Below is a small trained network, with its code and all its weights. Each question gives an input and a target symbol and asks what happens when units are switched off, that is, made to give their printed mean instead of their output.

import numpy as np


def w(rows, s, z=0):
    codes = np.array(rows[::2]) - 128.0
    scale = np.full(codes.shape[1], s)
    scale[-1] = z or s
    return codes * scale


def f(y):
    return y / 2 * (1 + np.tanh(0.7978845608 * (y + 0.044715 * y**3)))


def softmax(a):
    e = np.exp(a - a.max(-1, keepdims=True))
    return e / e.sum(-1, keepdims=True)


def log_softmax(a):
    a = a - a.max(-1, keepdims=True)
    return a - np.log(np.exp(a).sum(-1, keepdims=True))


def net(x, mask):
    ids = ['ΓΘαβλμπφ'.index(c) for c in x.split()]
    T = len(ids)
    res = E[ids] + P[:T]
    u = 0
    for l in range(2):
        r = res
        for j in range(2):
            rows = slice(3 * j, 3 * j + 3)
            q, k, v = (r @ M[l][rows].T for M in (Q, K, V))
            z = softmax(np.where(np.tri(T) > 0, q @ k.T / 3**0.5, -1e9)) @ v
            o = O[l][rows]
            res = res + np.where(mask[u + j], z, o[:, -1]) @ o[:, :-1]
        u += 2
        y = f(res @ A[l][:, :-1].T + A[l][:, -1])
        res = res + np.where(mask[u : u + 8], y, B[l][:, -1]) @ B[l][:, :-1]
        u += 8
    return log_softmax(res[-1] @ U[:, :-1].T + U[:, -1])


Q, K, V, O, A, B = {}, {}, {}, {}, {}, {}
E = w([
[55,74,80],'Γ',
[129,77,88],'Θ',
[96,149,150],'α',
[206,142,119],'β',
[6,242,162],'λ',
[128,151,144],'μ',
[154,147,144],'π',
[111,168,166],'φ',
],0.015)
P = w([
[153,136,145],'0',
[134,189,2],'1',
[156,113,196],'2',
[108,201,1],'3',
[143,55,199],'4',
[83,209,12],'5',
[155,109,194],'6',
],0.0092)
Q[0] = w([
[117,121,249],'0.h0',
[134,165,214],'0.h0',
[142,28,101],'0.h0',
[156,109,61],'0.h1',
[128,154,86],'0.h1',
[126,66,146],'0.h1',
],0.013)
K[0] = w([
[111,208,218],'0.h0',
[109,254,183],'0.h0',
[198,39,133],'0.h0',
[16,199,119],'0.h1',
[98,153,56],'0.h1',
[42,85,234],'0.h1',
],0.0092)
V[0] = w([
[108,75,231],'0.h0',
[235,99,127],'0.h0',
[32,147,164],'0.h0',
[83,42,216],'0.h1',
[44,254,67],'0.h1',
[219,96,163],'0.h1',
],0.0051)
O[0] = w([
[136,96,192,25],'0.h0',
[203,203,97,77],'0.h0',
[23,133,136,137],'0.h0',
[219,160,255,14],'0.h1',
[149,91,75,254],'0.h1',
[101,165,155,58],'0.h1',
],0.005,0.0019)
A[0] = w([
[100,186,112,166],'0.n0',
[181,132,75,176],'0.n1',
[195,159,214,210],'0.n2',
[79,116,101,4],'0.n3',
[108,139,63,138],'0.n4',
[248,96,150,231],'0.n5',
[118,145,185,133],'0.n6',
[116,110,104,83],'0.n7',
],0.013,0.0027)
B[0] = w([
[163,77,35,191],'0.n0',
[91,149,89,216],'0.n1',
[171,154,177,187],'0.n2',
[197,137,122,159],'0.n3',
[145,219,112,253],'0.n4',
[184,58,98,192],'0.n5',
[96,159,255,151],'0.n6',
[124,140,130,149],'0.n7',
],0.01,0.0058)
Q[1] = w([
[114,144,6],'1.h0',
[89,136,217],'1.h0',
[207,68,174],'1.h0',
[67,95,117],'1.h1',
[96,66,160],'1.h1',
[135,117,80],'1.h1',
],0.013)
K[1] = w([
[110,32,187],'1.h0',
[127,254,122],'1.h0',
[181,138,64],'1.h0',
[69,184,51],'1.h1',
[82,160,98],'1.h1',
[46,74,141],'1.h1',
],0.0086)
V[1] = w([
[3,83,181],'1.h0',
[170,221,146],'1.h0',
[234,196,221],'1.h0',
[139,95,98],'1.h1',
[226,98,217],'1.h1',
[234,27,95],'1.h1',
],0.0075)
O[1] = w([
[121,255,110,1],'1.h0',
[205,111,223,155],'1.h0',
[226,128,175,83],'1.h0',
[84,79,77,142],'1.h1',
[158,39,189,147],'1.h1',
[90,2,94,189],'1.h1',
],0.0079,0.0062)
A[1] = w([
[82,215,197,140],'1.n0',
[108,54,192,2],'1.n1',
[56,96,49,133],'1.n2',
[52,202,226,94],'1.n3',
[61,85,137,98],'1.n4',
[176,69,209,71],'1.n5',
[88,255,110,103],'1.n6',
[163,47,124,121],'1.n7',
],0.0096,0.0071)
B[1] = w([
[148,115,2,160],'1.n0',
[190,181,34,183],'1.n1',
[87,184,221,247],'1.n2',
[112,158,31,162],'1.n3',
[226,142,140,169],'1.n4',
[115,226,151,205],'1.n5',
[147,46,254,191],'1.n6',
[115,79,121,214],'1.n7',
],0.0072,0.013)
U = w([
[156,85,84,199],'Γ',
[160,237,104,35],'Θ',
[32,132,240,91],'α',
[198,163,146,4],'β',
[45,3,161,122],'λ',
[132,164,242,145],'μ',
[25,171,34,247],'π',
[169,200,2,114],'φ',
],0.007,0.0031)

Each question gives the input, a string of symbols that net reads in full, and the target symbol t.
The units are the heads (3 rows each of Q, K, V and O) and the neurons (one row each of A and B). Each row of codes is followed by its name. A weight is (code - 128) times the scale printed after its matrix; where a second scale follows, it is the last column's (O, A, B and U).
mask holds one flag per unit, layer by layer, with each layer's heads first. A switched-off unit (its flag False) gives its mean, the last column of its rows in O or B, instead of its output. The means were averaged over made-up inputs and are rounded, as every weight is.
A unit's drop is (log p(t) with every unit on - log p(t) with that unit switched off) / (log p(t) with every unit on - log p(t) with every unit switched off).
The circuit of an input: a set's keep is (log p(t) with only the set's units on - log p(t) with every unit switched off) / (log p(t) with every unit on - log p(t) with every unit switched off). Starting from the 12 units with the biggest drops (on a tie, the unit counted first), units are removed one at a time, each time the one whose removal leaves the highest keep (on an exact tie, the one counted first), for as long as the keep stays at least 0.8.
circuit, biggest first: the units of the circuit, biggest drop first
unit that matters most: the unit with the biggest drop
k most important neurons: the k neurons with the biggest drops, biggest first
top k neurons in layer l: the k neurons of layer l with the biggest drops, biggest first
which heads matter: for each layer, one digit per head in row order, 1 if its drop is at least 0.15 and else 0, layers parted by /
input Θ Θ Θ Θ λ π, target μ: circuit, biggest first	(1.n6 1.h0 0.n6 0.h0)
input Θ φ α μ π Γ, target Γ: which heads matter	01 / 11
input μ μ π μ π α, target Γ: which heads matter	01 / 11
input π Θ π π μ λ, target φ: circuit, biggest first	(1.h0 0.n0)
input Θ α Θ μ, target π: circuit, biggest first	(1.h1 1.h0 0.n4 0.n2)
input Θ μ β β, target λ: circuit, biggest first	(1.h1 0.n5)
input Γ μ λ, target π: 3 most important neurons	(1.n0 1.n3 0.n6)
input Θ π β Γ π, target Γ: circuit, biggest first	(1.n1 0.n5 1.h0 0.h0)
input Γ Θ φ Θ λ Γ, target μ: top 3 neurons in layer 1	(1.n6 1.n1 1.n3)
input μ α β Γ, target λ: 3 most important neurons	(0.n5 0.n4 0.n3)
input α Γ α Θ μ Θ β, target Γ: which heads matter	00 / 11
input μ μ β λ Θ μ Θ, target π: circuit, biggest first	(1.h1 0.n2 1.h0)
input π Γ Γ Θ λ φ, target μ: unit that matters most	1.n6
input β φ Θ Θ Γ φ, target α: circuit, biggest first	(1.h0 1.n6 1.n2)
input β Θ μ, target Γ: unit that matters most	1.n1
input λ λ Θ α φ, target π: 2 most important neurons	(1.n3 0.n0)
input α β φ α, target β: which heads matter	00 / 11
input μ Θ α μ λ μ, target μ: 2 most important neurons	(1.n6 0.n0)
input μ φ β Θ λ, target π: 3 most important neurons	(1.n3 1.n0 0.n6)
input Θ Γ π Θ λ α, target μ: circuit, biggest first	(1.n6 0.h0 1.h0)
input Γ Θ π Γ λ λ, target μ: circuit, biggest first	(1.n6 1.h0)
input Γ μ π π π, target β: 4 most important neurons	(1.n1 1.n5 0.n2 0.n5)
input β μ μ Γ, target φ: circuit, biggest first	(1.h0 1.n6 0.n3)
